Here is a tiny trained network, its code and every weight. The questions are about switching its units off for an input and a target symbol, where a switched-off unit gives its printed mean instead of its output.

import numpy as np


def w(rows, s, z=0):
    codes = np.array(rows[::2]) - 128.0
    scale = np.full(codes.shape[1], s)
    scale[-1] = z or s
    return codes * scale


def norm(h):
    return h / np.sqrt((h * h).mean(-1, keepdims=True) + 1e-5)


def f(y):
    return np.maximum(y, 0)


def softmax(a):
    e = np.exp(a - a.max(-1, keepdims=True))
    return e / e.sum(-1, keepdims=True)


def log_softmax(a):
    a = a - a.max(-1, keepdims=True)
    return a - np.log(np.exp(a).sum(-1, keepdims=True))


def net(x, mask):
    ids = ['βγδεζηθλξπστφψω'.index(c) for c in x.split()]
    T = len(ids)
    res = E[ids] + P[:T]
    u = 0
    for l in range(3):
        q, k, v = (norm(res) @ M[l].T for M in (Q, K, V))
        z = softmax(np.where(np.tri(T) > 0, q @ k.T / 3**0.5, -1e9)) @ v
        res = res + np.where(mask[u], z, O[l][:, -1]) @ O[l][:, :-1]
        u += 1
        y = f(norm(res) @ A[l][:, :-1].T + A[l][:, -1])
        res = res + np.where(mask[u : u + 8], y, B[l][:, -1]) @ B[l][:, :-1]
        u += 8
    return log_softmax(norm(res)[-1] @ U[:, :-1].T + U[:, -1])


Q, K, V, O, A, B = {}, {}, {}, {}, {}, {}
E = w([
[160,127,95],'β',
[119,136,104],'γ',
[129,81,145],'δ',
[140,130,101],'ε',
[115,154,112],'ζ',
[110,149,110],'η',
[126,222,153],'θ',
[112,149,116],'λ',
[109,150,114],'ξ',
[143,228,149],'π',
[109,147,118],'σ',
[155,250,143],'τ',
[161,245,132],'φ',
[98,158,120],'ψ',
[46,114,61],'ω',
],0.0023)
P = w([
[193,243,179],'0',
[165,253,143],'1',
[138,248,128],'2',
[121,226,116],'3',
[111,197,101],'4',
[90,169,95],'5',
[85,145,86],'6',
[85,117,88],'7',
[75,97,95],'8',
[75,89,97],'9',
[79,73,102],'10',
[80,72,101],'11',
[78,72,96],'12',
],0.00059)
Q[0] = w([
[163,131,63],'L0H0',
[82,90,255],'L0H0',
[118,39,175],'L0H0',
],0.0057)
K[0] = w([
[119,229,69],'L0H0',
[113,28,227],'L0H0',
[75,92,255],'L0H0',
],0.0039)
V[0] = w([
[255,77,53],'L0H0',
[79,165,89],'L0H0',
[183,41,179],'L0H0',
],0.0014)
O[0] = w([
[250,53,139,155],'L0H0',
[118,154,171,191],'L0H0',
[179,88,1,10],'L0H0',
],0.0016,0.0011)
A[0] = w([
[132,137,131,56],'L0N0',
[90,156,72,162],'L0N1',
[91,101,96,249],'L0N2',
[157,155,192,186],'L0N3',
[127,192,250,252],'L0N4',
[126,49,198,254],'L0N5',
[87,166,172,179],'L0N6',
[174,55,173,185],'L0N7',
],0.0027,0.00069)
B[0] = w([
[130,123,130,128],'L0N0',
[194,205,188,253],'L0N1',
[213,181,143,230],'L0N2',
[137,131,53,168],'L0N3',
[221,71,60,225],'L0N4',
[161,252,121,162],'L0N5',
[242,88,106,215],'L0N6',
[164,188,54,169],'L0N7',
],0.0017,0.0013)
Q[1] = w([
[250,215,138],'L1H0',
[229,242,123],'L1H0',
[254,243,116],'L1H0',
],0.0029)
K[1] = w([
[57,9,59],'L1H0',
[69,4,78],'L1H0',
[45,2,71],'L1H0',
],0.0042)
V[1] = w([
[130,159,185],'L1H0',
[251,148,155],'L1H0',
[83,105,18],'L1H0',
],0.0019)
O[1] = w([
[150,122,124,120],'L1H0',
[142,81,185,248],'L1H0',
[3,146,87,154],'L1H0',
],0.0034,0.0013)
A[1] = w([
[127,153,155,94],'L1N0',
[147,192,137,33],'L1N1',
[6,89,136,128],'L1N2',
[154,162,200,2],'L1N3',
[122,125,131,98],'L1N4',
[88,160,85,73],'L1N5',
[85,150,80,207],'L1N6',
[161,63,234,86],'L1N7',
],0.0023,0.00087)
B[1] = w([
[139,117,111,146],'L1N0',
[208,119,127,203],'L1N1',
[254,154,122,199],'L1N2',
[211,133,158,164],'L1N3',
[124,122,126,128],'L1N4',
[102,151,155,193],'L1N5',
[65,175,146,255],'L1N6',
[80,118,88,180],'L1N7',
],0.0026,0.00085)
Q[2] = w([
[206,110,168],'L2H0',
[19,114,147],'L2H0',
[253,129,130],'L2H0',
],0.0049)
K[2] = w([
[186,114,252],'L2H0',
[61,78,106],'L2H0',
[234,186,228],'L2H0',
],0.0037)
V[2] = w([
[190,60,159],'L2H0',
[59,132,173],'L2H0',
[3,105,158],'L2H0',
],0.0016)
O[2] = w([
[94,224,62,133],'L2H0',
[251,94,134,66],'L2H0',
[246,102,103,4],'L2H0',
],0.0015,0.0018)
A[2] = w([
[109,99,76,165],'L2N0',
[104,164,118,208],'L2N1',
[112,165,165,164],'L2N2',
[204,97,100,21],'L2N3',
[90,103,150,128],'L2N4',
[153,20,96,255],'L2N5',
[186,183,100,97],'L2N6',
[146,135,251,72],'L2N7',
],0.0028,0.00068)
B[2] = w([
[179,107,111,154],'L2N0',
[142,83,142,249],'L2N1',
[140,83,113,218],'L2N2',
[87,183,164,136],'L2N3',
[113,135,173,133],'L2N4',
[142,28,103,135],'L2N5',
[71,89,151,241],'L2N6',
[110,66,251,163],'L2N7',
],0.0026,0.0016)
U = w([
[120,211,195,254],'β',
[34,123,142,145],'γ',
[52,31,73,114],'δ',
[158,31,13,150],'ε',
[171,112,137,39],'ζ',
[176,108,145,50],'η',
[209,141,125,53],'θ',
[171,90,165,72],'λ',
[173,101,161,63],'ξ',
[221,142,122,77],'π',
[173,78,189,115],'σ',
[234,150,123,97],'τ',
[236,153,117,87],'φ',
[182,123,177,108],'ψ',
[42,254,3,153],'ω',
],0.0077,0.0092)

Each question gives the input, a string of symbols that net reads in full, and the target symbol t.
The units are the heads (3 rows each of Q, K, V and O) and the neurons (one row each of A and B). Each row of codes is followed by its name. A weight is (code - 128) times the scale printed after its matrix; where a second scale follows, it is the last column's (O, A, B and U).
mask holds one flag per unit, layer by layer, with each layer's heads first. A switched-off unit (its flag False) gives its mean, the last column of its rows in O or B, instead of its output. The means were averaged over made-up inputs and are rounded, as every weight is.
A unit's drop is (log p(t) with every unit on - log p(t) with that unit switched off) / (log p(t) with every unit on - log p(t) with every unit switched off).
The circuit of an input: a set's keep is (log p(t) with only the set's units on - log p(t) with every unit switched off) / (log p(t) with every unit on - log p(t) with every unit switched off). Starting from the 12 units with the biggest drops (on a tie, the unit counted first), units are removed one at a time, each time the one whose removal leaves the highest keep (on an exact tie, the one counted first), for as long as the keep stays at least 0.8.
circuit, biggest first: the units of the circuit, biggest drop first
top k neurons: the k neurons with the biggest drops, biggest first
top k neurons in layer l: the k neurons of layer l with the biggest drops, biggest first
drop when u is switched off: that unit's drop, to one decimal
input β τ θ β ω δ δ, target ω: top 2 neurons -> L0N5, L0N7
input ψ δ ψ λ δ η θ ω δ γ, target β: circuit, biggest first -> L0N4, L0N1
input ω ζ ε β ψ β β ω π, target ω: top 2 neurons in layer 0 -> L0N4, L0N3
input ψ β β δ β β λ γ σ β σ ω θ, target ω: top neuron in layer 2 -> L2N7
input β λ β σ β β, target ε: top 3 neurons -> L1N6, L0N2, L0N1
input ε δ ω ω τ δ, target ω: circuit, biggest first -> L0N5, L1H0
input δ ω ψ ω ε, target ω: top 2 neurons -> L2N7, L0N5
input σ γ γ β σ β ω β ω δ η, target ω: top 2 neurons -> L2N7, L2N6
input τ η δ λ ω ζ σ λ β, target β: circuit, biggest first -> L0H0, L0N4
input δ ω β β ψ ψ β ω θ β ω ω θ, target ω: circuit, biggest first -> L1H0, L0N4
input β β β ζ β β, target ε: top 4 neurons in layer 0 -> L0N1, L0N2, L0N5, L0N6
input ω λ ω σ, target ω: top 2 neurons -> L0N4, L2N7
input δ η β λ ξ σ ω τ ε β ω σ, target ω: top 3 neurons -> L2N7, L2N6, L0N6
input δ β π β θ ω β β ε ω β ω β, target ω: top 2 neurons in layer 0 -> L0N4, L0N7
input β λ ω ω λ ω λ, target ω: top 3 neurons -> L2N7, L0N4, L0N6
input ω ω ζ γ β, target β: top neuron -> L0N1
input β β σ β β σ ω ω ξ, target ω: top 2 neurons -> L2N7, L2N6
input δ τ ω ω β ω φ ω β ζ, target ω: top 2 neurons in layer 0 -> L0N6, L0N5
input β ω ω ω γ β ε, target β: drop when L0N1 is switched off -> 0.4
input ζ σ β τ ζ ω β, target ω: drop when L0N0 is switched off -> 0.0
input π β β λ π ω β δ ω β ψ, target ω: drop when L1H0 is switched off -> 3.1
